Here is a tiny trained network, its code and every weight. The questions are about switching its units off for an input and a class, where a switched-off unit gives its printed mean instead of its output.

import numpy as np


def w(rows, s, z=0):
    codes = np.array(rows[::2]) - 128.0
    scale = np.full(codes.shape[1], s)
    scale[-1] = z or s
    return codes * scale


def f(y):
    return np.maximum(y, 0)


def log_softmax(a):
    a = a - a.max(-1, keepdims=True)
    return a - np.log(np.exp(a).sum(-1, keepdims=True))


def net(x, mask):
    res = np.array(x, float).reshape(1, 3) / 4 @ E
    y = f(res @ A[0][:, :-1].T + A[0][:, -1])
    res = res + np.where(mask, y, B[0][:, -1]) @ B[0][:, :-1]
    return log_softmax(res[-1] @ U[:, :-1].T + U[:, -1])


A, B = {}, {}
E = w([
[108,95,120,141,8,45,135],'x0',
[100,72,36,77,185,86,140],'x1',
[58,157,111,146,89,151,70],'x2',
],0.017)
A[0] = w([
[85,99,78,109,158,89,55,209],'n0',
[118,134,191,149,231,195,147,146],'n1',
[145,204,254,159,132,139,171,245],'n2',
[37,55,79,96,118,111,116,174],'n3',
[177,176,180,104,80,113,158,169],'n4',
[139,29,118,116,216,82,242,254],'n5',
[206,87,116,17,96,42,173,225],'n6',
[48,109,136,95,98,111,26,99],'n7',
[143,122,199,115,101,115,161,150],'n8',
[163,252,196,82,171,121,234,165],'n9',
[178,18,96,107,161,74,183,149],'n10',
[187,203,94,92,182,168,112,202],'n11',
[185,131,190,64,213,246,139,181],'n12',
[174,131,169,158,113,106,134,161],'n13',
[92,164,170,113,22,97,111,217],'n14',
[127,33,49,35,116,49,193,188],'n15',
[162,218,189,241,102,165,45,129],'n16',
[34,157,108,154,68,110,50,185],'n17',
],0.0099,0.0036)
B[0] = w([
[98,133,158,88,182,85,145,186],'n0',
[66,113,64,177,178,156,123,213],'n1',
[174,50,92,180,92,160,122,236],'n2',
[115,141,177,93,164,139,128,195],'n3',
[167,77,106,153,60,96,89,191],'n4',
[170,152,48,51,203,142,131,230],'n5',
[188,155,86,92,120,126,93,217],'n6',
[108,145,177,116,124,107,134,186],'n7',
[169,67,113,138,75,103,120,176],'n8',
[102,87,105,168,186,116,135,201],'n9',
[209,168,90,94,187,142,71,209],'n10',
[66,100,90,165,160,130,193,197],'n11',
[104,65,106,186,217,105,124,240],'n12',
[181,95,100,157,75,130,127,175],'n13',
[134,118,179,91,105,1,168,233],'n14',
[176,177,155,75,134,117,91,237],'n15',
[101,111,158,184,97,195,37,248],'n16',
[84,167,223,137,135,134,107,222],'n17',
],0.0099,0.018)
U = w([
[99,111,88,105,186,85,198,94],'0',
[60,173,239,81,117,95,129,196],'1',
[172,78,153,102,20,82,129,130],'2',
[109,105,121,149,120,152,100,6],'3',
[185,171,114,7,147,98,105,161],'4',
],0.012,0.0024)

Each question gives the input, the list of numbers given to net, and the class t.
The units are the neurons (one row each of A and B). Each row of codes is followed by its name. A weight is (code - 128) times the scale printed after its matrix; where a second scale follows, it is the last column's (A, B and U).
mask holds one flag per neuron, in row order. A switched-off neuron (its flag False) gives its mean, the last column of its row in B, instead of its output. The means were averaged over made-up inputs and are rounded, as every weight is.
A unit's drop is (log p(t) with every unit on - log p(t) with that unit switched off) / (log p(t) with every unit on - log p(t) with every unit switched off).
The circuit of an input: a set's keep is (log p(t) with only the set's units on - log p(t) with every unit switched off) / (log p(t) with every unit on - log p(t) with every unit switched off). Starting from the 12 units with the biggest drops (on a tie, the unit counted first), units are removed one at a time, each time the one whose removal leaves the highest keep (on an exact tie, the one counted first), for as long as the keep stays at least 0.8.
units of the circuit, in order: the units of the circuit, biggest drop first
top k neurons: the k neurons with the biggest drops, biggest first
drop when u is switched off: that unit's drop, to one decimal
input [-5,6,-8], class 4: units of the circuit, in order => (n10)
input [-6,0,5], class 0: top 4 neurons => (n11, n12, n4, n2)
input [3,-6,8], class 1: top 2 neurons => (n17, n7)
input [-3,-3,-2], class 3: top 2 neurons => (n14, n5)
input [-8,-4,-4], class 0: top 3 neurons => (n12, n11, n9)
input [2,-8,8], class 2: top 2 neurons => (n2, n4)
input [-3,6,4], class 4: top 2 neurons => (n12, n9)
input [-3,-3,-3], class 3: drop when n9 is switched off => -0.1
input [-8,-5,0], class 3: drop when n4 is switched off => 0.0
input [0,1,2], class 1: drop when n5 is switched off => 0.1
